Here is a tiny trained network, its code and every weight. The questions are about switching its units off for an input and a class, where a switched-off unit gives its printed mean instead of its output.

import numpy as np


def w(rows, s, z=0):
    codes = np.array(rows[::2]) - 128.0
    scale = np.full(codes.shape[1], s)
    scale[-1] = z or s
    return codes * scale


def f(y):
    return y / 2 * (1 + np.tanh(0.7978845608 * (y + 0.044715 * y**3)))


def log_softmax(a):
    a = a - a.max(-1, keepdims=True)
    return a - np.log(np.exp(a).sum(-1, keepdims=True))


def net(x, mask):
    res = np.array(x, float).reshape(1, 8) / 4 @ E
    y = f(res @ A[0][:, :-1].T + A[0][:, -1])
    res = res + np.where(mask, y, B[0][:, -1]) @ B[0][:, :-1]
    return log_softmax(res[-1] @ U[:, :-1].T + U[:, -1])


A, B = {}, {}
E = w([
[147,77,161,228,169,169,161],'x0',
[81,35,45,118,99,199,100],'x1',
[125,134,89,93,204,38,152],'x2',
[169,63,220,138,88,98,139],'x3',
[252,135,24,110,155,151,76],'x4',
[115,64,155,75,105,158,164],'x5',
[117,132,22,101,63,77,254],'x6',
[155,83,97,195,131,32,39],'x7',
],0.0095)
A[0] = w([
[127,145,155,129,167,164,91,92],'N1',
[151,158,110,57,40,119,195,102],'N2',
[117,80,81,102,15,75,230,154],'N3',
[128,139,160,85,83,137,163,181],'N4',
[168,107,95,140,141,102,90,49],'N5',
[171,180,122,148,181,130,117,166],'N6',
[152,154,140,120,75,109,82,176],'N7',
[110,80,76,171,147,102,102,161],'N8',
[126,108,102,134,127,223,109,3],'N9',
[148,64,186,184,100,100,62,165],'N10',
[126,144,142,88,36,57,120,151],'N11',
[132,102,98,104,150,154,101,65],'N12',
[72,96,105,9,166,50,99,112],'N13',
[59,72,137,100,123,85,136,129],'N14',
[108,179,139,81,50,36,125,142],'N15',
[94,153,112,142,145,166,134,140],'N16',
[148,150,174,130,156,152,59,70],'N17',
[150,99,166,139,118,100,114,80],'N18',
[130,57,186,136,106,105,80,168],'N19',
[26,82,79,238,81,153,123,189],'N20',
[113,154,170,127,112,163,144,109],'N21',
[185,126,140,6,154,112,122,96],'N22',
[139,88,89,95,148,120,124,161],'N23',
[114,164,131,171,164,144,164,126],'N24',
[78,134,128,154,201,80,129,153],'N25',
[55,122,91,180,140,136,129,101],'N26',
[166,135,40,182,167,29,51,140],'N27',
[107,143,99,40,168,108,123,120],'N28',
[85,119,114,69,133,79,108,121],'N29',
[172,72,158,147,142,173,159,140],'N30',
[138,91,136,96,197,186,144,154],'N31',
[140,192,168,131,144,13,174,202],'N32',
[147,90,166,157,118,93,77,83],'N33',
[141,78,181,182,98,109,68,121],'N34',
[92,123,106,151,84,172,84,113],'N35',
[128,90,110,100,116,190,95,67],'N36',
],0.012,0.0055)
B[0] = w([
[113,156,107,121,119,112,129,172],'N1',
[140,139,96,146,93,134,137,208],'N2',
[142,245,80,145,64,149,204,252],'N3',
[160,147,110,156,122,116,121,183],'N4',
[144,139,110,105,94,120,105,160],'N5',
[138,121,151,96,132,95,140,192],'N6',
[144,127,83,138,115,137,137,169],'N7',
[130,133,160,101,158,91,109,186],'N8',
[128,132,184,76,139,135,144,174],'N9',
[135,146,52,206,97,168,109,234],'N10',
[132,205,63,136,53,168,123,189],'N11',
[115,102,146,102,121,127,126,152],'N12',
[101,108,127,184,193,141,133,197],'N13',
[96,125,115,171,145,132,162,180],'N14',
[148,178,75,112,135,133,159,205],'N15',
[157,123,126,139,130,110,112,159],'N16',
[123,157,77,158,81,151,158,192],'N17',
[104,158,121,129,108,136,136,156],'N18',
[135,128,98,184,98,166,129,210],'N19',
[98,104,197,141,244,140,157,234],'N20',
[174,145,125,151,147,121,116,168],'N21',
[96,103,142,148,162,137,120,181],'N22',
[141,98,133,128,156,124,88,169],'N23',
[162,111,168,114,153,96,122,162],'N24',
[134,158,136,137,179,114,122,186],'N25',
[123,131,151,128,180,118,154,168],'N26',
[220,146,130,50,109,37,32,253],'N27',
[127,121,115,189,161,146,100,183],'N28',
[94,113,126,166,140,162,156,165],'N29',
[107,147,91,139,119,113,131,184],'N30',
[146,137,103,114,78,120,92,178],'N31',
[114,142,181,111,169,111,190,242],'N32',
[132,166,114,119,98,137,135,182],'N33',
[138,133,69,175,102,165,112,214],'N34',
[122,129,128,153,167,106,138,174],'N35',
[116,115,183,130,150,96,140,172],'N36',
],0.011,0.014)
U = w([
[196,190,95,44,79,69,54,232],'0',
[82,167,196,101,200,97,255,80],'1',
[80,67,141,208,194,186,65,149],'2',
[69,32,156,21,103,161,141,4],'3',
[87,195,33,196,63,228,211,150],'4',
],0.0093,0.0031)

Each question gives the input, the list of numbers given to net, and the class t.
The units are the neurons (one row each of A and B). Each row of codes is followed by its name. A weight is (code - 128) times the scale printed after its matrix; where a second scale follows, it is the last column's (A, B and U).
mask holds one flag per neuron, in row order. A switched-off neuron (its flag False) gives its mean, the last column of its row in B, instead of its output. The means were averaged over made-up inputs and are rounded, as every weight is.
A unit's drop is (log p(t) with every unit on - log p(t) with that unit switched off) / (log p(t) with every unit on - log p(t) with every unit switched off).
The circuit of an input: a set's keep is (log p(t) with only the set's units on - log p(t) with every unit switched off) / (log p(t) with every unit on - log p(t) with every unit switched off). Starting from the 12 units with the biggest drops (on a tie, the unit counted first), units are removed one at a time, each time the one whose removal leaves the highest keep (on an exact tie, the one counted first), for as long as the keep stays at least 0.8.
units of the circuit, in order: the units of the circuit, biggest drop first
most important unit: the unit with the biggest drop
k most important neurons: the k neurons with the biggest drops, biggest first
drop of u: that unit's drop, to one decimal
input [2,-3,5,1,-8,-3,2,6], class 1: most important unit -> N32
input [-2,3,-3,2,-2,-2,-3,-7], class 0: 2 most important neurons -> N32, N20
input [-1,1,-8,-2,1,-6,-3,-2], class 2: 2 most important neurons -> N3, N11
input [-4,7,-3,2,5,7,-6,-2], class 2: 3 most important neurons -> N3, N27, N36
input [-5,4,-5,3,4,4,-7,8], class 4: 2 most important neurons -> N10, N19
input [5,-4,5,1,-5,5,-7,-7], class 4: 4 most important neurons -> N27, N20, N31, N17
input [-5,7,-6,7,6,-3,-7,5], class 4: 3 most important neurons -> N10, N19, N34
input [8,4,-1,-8,3,8,-7,-1], class 2: 3 most important neurons -> N3, N32, N31
input [8,-2,-6,-1,3,-8,-2,-8], class 0: 3 most important neurons -> N32, N20, N31
input [5,4,6,-1,5,5,-8,-2], class 0: 2 most important neurons -> N31, N20
input [-6,-5,5,-2,3,-6,4,-2], class 0: 3 most important neurons -> N27, N20, N11
input [-2,5,-4,-6,5,8,-8,-1], class 3: 2 most important neurons -> N9, N27
input [4,2,-5,-3,0,7,-3,-2], class 2: 2 most important neurons -> N3, N32
input [-1,-4,7,-8,1,-1,-6,0], class 0: units of the circuit, in order -> N27
input [-3,-4,5,-2,-1,7,-6,2], class 2: 2 most important neurons -> N3, N13
input [5,-1,-6,-8,-3,-2,-4,0], class 2: drop of N32 -> 0.3
input [2,6,-3,-1,-6,-2,-7,-5], class 2: drop of N3 -> 0.3
input [3,1,2,-6,-6,0,2,-1], class 1: drop of N11 -> 0.0
